<98>: [-81  52 -49 -14 -51 -14 -42 -63 -49 -85 -65  25 -60  27 -12 -59  17  16
 -61   9  15]
<5>: [-85 -60 -14 -14  27  17 -81 -65 -51 -63 -49 -61   9 -49  25  52 -12  16
 -42  15 -58]
<33>: [-13  12   1 -52  32 -54   1 -28  15 -14 -27  25 -60  27 -12  25  17  16
 -61   9  15]
len: [-81  52 -49 -14 -51 -14 -42 -63 -49 -85 -65  25 -60  27 -12 -59  17  16
 -61   9  15] | 21
perm: [-14 -42 -63 -49 -85 -65  25 -60  27 -12 -59  17  16 -61   9  15 -81  52
 -49 -14 -51] | <98>

<168>: [ 10  32 -15 -36  29 -11]
<2>: [ 68  40 -53  -4 -14  16]
<156>: [-38  -6 -24   6  34  16]
<84>: [ 14  16  -6 -46  26 -22]
<8>: [ 18  14 -53 -38  32 -26]
<166>: [  0 -39 -29  -9  50  -8]
<66>: [  0 -39 -29 -49  50  -8]
<23>: [ 16  -6 -38 -24   5  34]
len: [  0 -39 -29  -9  50  -8] | 6
len: [ 10  32 -15 -36  29 -11] | 6
perm: [-38 -24  -6   5  16  34] | <23>

<83>: [-56  -4  26 -61  35 -35  56 -27 -15 -22 -56  60 -42  30   2 -43 -56 -50
  11 -51  32  41 -34 -42  -1 -59  47  30  39  27  21  -6   4 -30 -58 -35
  37 -65   7  52  62 -14 -21   0   7  -4  26   1 -64 -28 -57   1  16  65
  22 -55]
<10>: [ -7  23 -27 -14   3  31  43 -65  11  41  57 -51  14 -47 -54 -64  30 -42
 -37 -28   5 -42  19 -37  10  27 -30  38 -47  65 -34  -4   1 -24 -15 -36
 -24 -41 -37   5  -3 -49 -37 -10 -23  14 -64   5 -12 -23 -66  36  32 -63
 -49 -44]
<145>: [ -7  23 -27 -14   3  31  43 -65  11  41  57 -51  14 -47 -54 -64  30 -42
 -37 -28   5 -42  19 -37  10  27 -30  38 -47  65 -34  -4   1 -24 -15 -36
 -24   6 -37   5  -3 -49 -37 -10 -23  14 -64   5 -12 -23 -66  36  32 -63
 -49 -44]
<144>: [ -7  23 -27 -14   3  31  43 -65  11  41  57 -51  14 -47 -54 -64  30 -42
 -37 -28   5 -42  19 -37  10  27 -30  38 -47  65 -34  -4   1 -24 -15 -36
 -24 -41 -37   5  -3 -49 -37 -10 -23  14 -64   5 -12 -23 -66  36  37  16
  13 -26]
<136>: [  3 -23 -26 -47 -37 -14  65 -23  16 -38 -24 -66 -51 -34   5  43  11 -37
 -64  27 -30  19  14 -15   1 -27 -24   5 -37 -10  38 -49  -7  23 -28 -41
 -54 -65 -64 -47 -12  -3  31   5  30 -42 -42  13  36  10 -36  14  -4  57
  41  37]
len: [ -7  23 -27 -14   3  31  43 -65  11  41  57 -51  14 -47 -54 -64  30 -42
 -37 -28   5 -42  19 -37  10  27 -30  38 -47  65 -34  -4   1 -24 -15 -36
 -24 -41 -37   5  -3 -49 -37 -10 -23  14 -64] | 47
len: [  3 -23 -26 -47 -37 -14] | 6
len: [ -7  23 -27 -14   3  31  43] | 7
len: [-56  -4  26 -61  35 -35  56 -27 -15 -22 -56  60 -42  30   2 -43 -56 -50
  11 -51  32  41 -34 -42  -1 -59  47  30  39  27  21  -6   4 -30 -58] | 35
perm: [-66 -65 -64 -64 -54 -51 -49 -47 -47 -42 -42 -41 -37 -37 -37 -37 -36 -34
 -30 -28 -27 -26 -24 -24 -23 -23 -15 -14 -12 -10  -7  -4  -3   1   3   5
   5   5  10  11  13  14  14  16  19  23  27  30  31  36  37  38  41  43
  57  65] | <144>

<155>: [-11 -11 -50   3 -37  13  -5 -14  46  -5   5  24  15  -7  17  31  -7  18
 -26   8  57  38  19  13  -6  -7  14 -57  -3  13 -32  41   5   9  -6  20
   1  12 -55  19  26  -7 -25 -35  29]
<56>: [  3  19  44 -15  35 -18   6   9 -42 -11  -9 -16 -28  13 -13 -37  13 -17
  14  -4 -46 -25  -5 -17   8   4 -17  48  -3 -16  40 -42 -11   0  -2 -20
 -12  -5  67 -10 -11  12  19  35 -25]
<150>: [ -2  23  42 -21  32 -20   7   7 -41 -15 -15 -15 -32  13 -11 -38  16 -15
  11  -2 -43 -24   1 -19  10   1 -17  47  -3 -15  41 -40 -12   1  -7 -18
 -13  -6  71 -10 -10  11  18  36 -25]
<94>: [ 10  12  46  -6  39 -15   3  11 -42  -5  -2 -18 -22  11 -16 -34   9 -18
  16  -7 -49 -25 -14 -15   6   8 -17  47  -2 -16  36 -43  -9   0   3 -22
 -11  -4  59 -10 -12  12  18  33 -25]
<87>: [-12  18   8 -22   5 -12   4  -3  -9 -20 -15   3 -25  10   2 -18  13  -3
  -7   5  -4   3  18 -11   7  -4  -8   9  -6  -7  20 -12  -8   8 -13  -4
 -14   3  36   4   9   6   1  14  -5]
<193>: [-13  31  32 -30  11 -20  14   6 -35  -7 -31 -17 -27   7  -6 -27  17  -9
  17   3 -38 -38  11 -15   9  -8  -7  52   3  -9  30 -24  -5 -12 -12  -4
   5 -21  58 -20 -30   1  26  33 -26]
<48>: [ -4  -4 -25 -18   1  18 -12   3   8  -3   3  14 -20   2   9  -7  -6   9
  36  -7 -11 -12  -3  -9  18   6  -4  13 -12 -22  20  -5   5 -15  -8   5
   3   8  10   3  -8 -14 -13   7   4]
<100>: [ 35  -4 -42  -3 -40  10   1 -10  38   3  -6  -8  16  -9  16  30  -5  18
 -14   9  44  19  19  12  -4 -11  17  -4   3  15 -32  41   9  -2  -7  23
  12  -1 -49   1   6 -12 -13 -27   1]
<175>: [-11 -11 -50   3 -37  13  -5 -14  46  -5   5  24  15  -7  17  31  -7  18
 -26   8  57  38  19  13  -6  -7  14 -57  -3  -2   9   4 -11  22 -19   2
 -25  18  17  22  37   7 -17  -4  12]
<120>: [ 13 -11 -28 -15   8  -4 -12  -2   6 -17   0 -18  35  14 -10  19 -42  35
  13 -13  -9 -15 -20  -5  12  19 -17 -37 -46 -42 -11   3  44  48  40   4
 -17 -25   9  -5 -25  67 -11 -16  -3]
perm: [ -8   8 -13  -4 -14   3  36   4   9   6   1  14  -5 -12  18   8 -22   5
 -12   4  -3  -9 -20 -15   3 -25  10   2 -18  13  -3  -7   5  -4   3  18
 -11   7  -4  -8   9  -6  -7  20 -12] | <87>
len: [-11 -11 -50   3 -37  13  -5 -14  46  -5   5  24  15  -7  17  31  -7  18
 -26   8  57  38  19  13  -6  -7] | 26
perm: [-17 -25   9  67  44  13   4 -17 -18  14   0  -3 -37 -42  13 -46  -9  -5
 -16   3 -15   8  48  19  19 -17  -5 -11 -25  35 -12 -10 -11 -16  40 -13
  12 -28 -11 -42  -2   6  -4 -20  35] | <56>
len: [ 35  -4 -42  -3 -40  10   1 -10  38   3  -6  -8  16  -9  16  30  -5  18
 -14   9  44  19  19  12  -4 -11  17  -4   3  15 -32  41   9  -2  -7  23
  12  -1 -49   1   6 -12 -13] | 43
perm: [-25   3  19  44 -15  35 -18   6   9 -42 -11  -9 -16 -28  13 -13 -37  13
 -17  14  -4 -46 -25  -5 -17   8   4 -17  48  -3 -16  40 -42 -11   0  -2
 -20 -12  -5  67 -10 -11  12  19  35] | <56>

<140>: [ 15  48  20  32 -51  16  17  26 -20]
<81>: [ -7 -11  43   3 -26 -10   4 -11 -15]
<28>: [ 42 -18  21  28  65 -22  -4 -24  41]
<18>: [ 42 -18  21  28  65 -22  -4 -24 -10]
<41>: [ 15  48  20  32 -51  16  17  -1 -21]
<165>: [  5  -1  76  25 -16 -11  35  -8  14]
<39>: [ 15  -5  31  13   0  -5 -18  -6 -12]
<119>: [ 25  35 -16  76  14  -8   4  -1 -11]
perm: [-16 -11  -8  -1   5  14  25  35  76] | <165>
perm: [-24 -10  42 -18  21  28  65 -22  -4] | <18>

<71>: [-53 -40  16  -3  -6  35]
<125>: [ 16  35 -40  -7 -53  -3]
<68>: [-38 -42  19 -55  13  18]
<63>: [-53 -40  16  -3  63  26]
len: [-53 -40  16] | 3
perm: [-53 -40  -6  -3  16  35] | <71>
len: [-53 -40  16] | 3
len: [16] | 1
len: [-53 -40  16  -3  -6  35] | 6

<195>: [26 29 56 61 -5  2 26 15]
<3>: [-12  29 -16  -5  16 -20 -50   6]
<21>: [-11 -19 -30 -20   4 -46 -43   0]
<24>: [ 38 -11  21 -34  11  27   3   1]
<105>: [-13 -53  -2 -35  27 -48 -10 -11]
<206>: [-13 -17   8  16 -17 -54  32  -1]
<187>: [-13  45  56   8 -62  24 -43 -17]
<217>: [  7   6  42 -16  52  37  40   1]
<19>: [21  1 14 -8 43 43  6  8]
<212>: [ 28 -68  -6  -7  11 -25  25 -18]
<25>: [ 20  24 -30  13  -1 -19 -53   2]
<219>: [-35  -9  -7   6 -44  32  11  -8]
len: [ 38 -11  21 -34  11  27] | 6
len: [-35  -9  -7   6 -44  32  11  -8] | 8

<70>: [ 21 -33 -20  18  -7]
<104>: [  2 -57 -60 -39  26]
<13>: [ 82 -57 -60 -39  26]
len: [ 82 -57 -60 -39  26] | 5
perm: [-33 -20  -7  18  21] | <70>
len: [  2 -57 -60 -39] | 4
len: [  2 -57 -60 -39  26] | 5
perm: [-39  26  82 -57 -60] | <13>

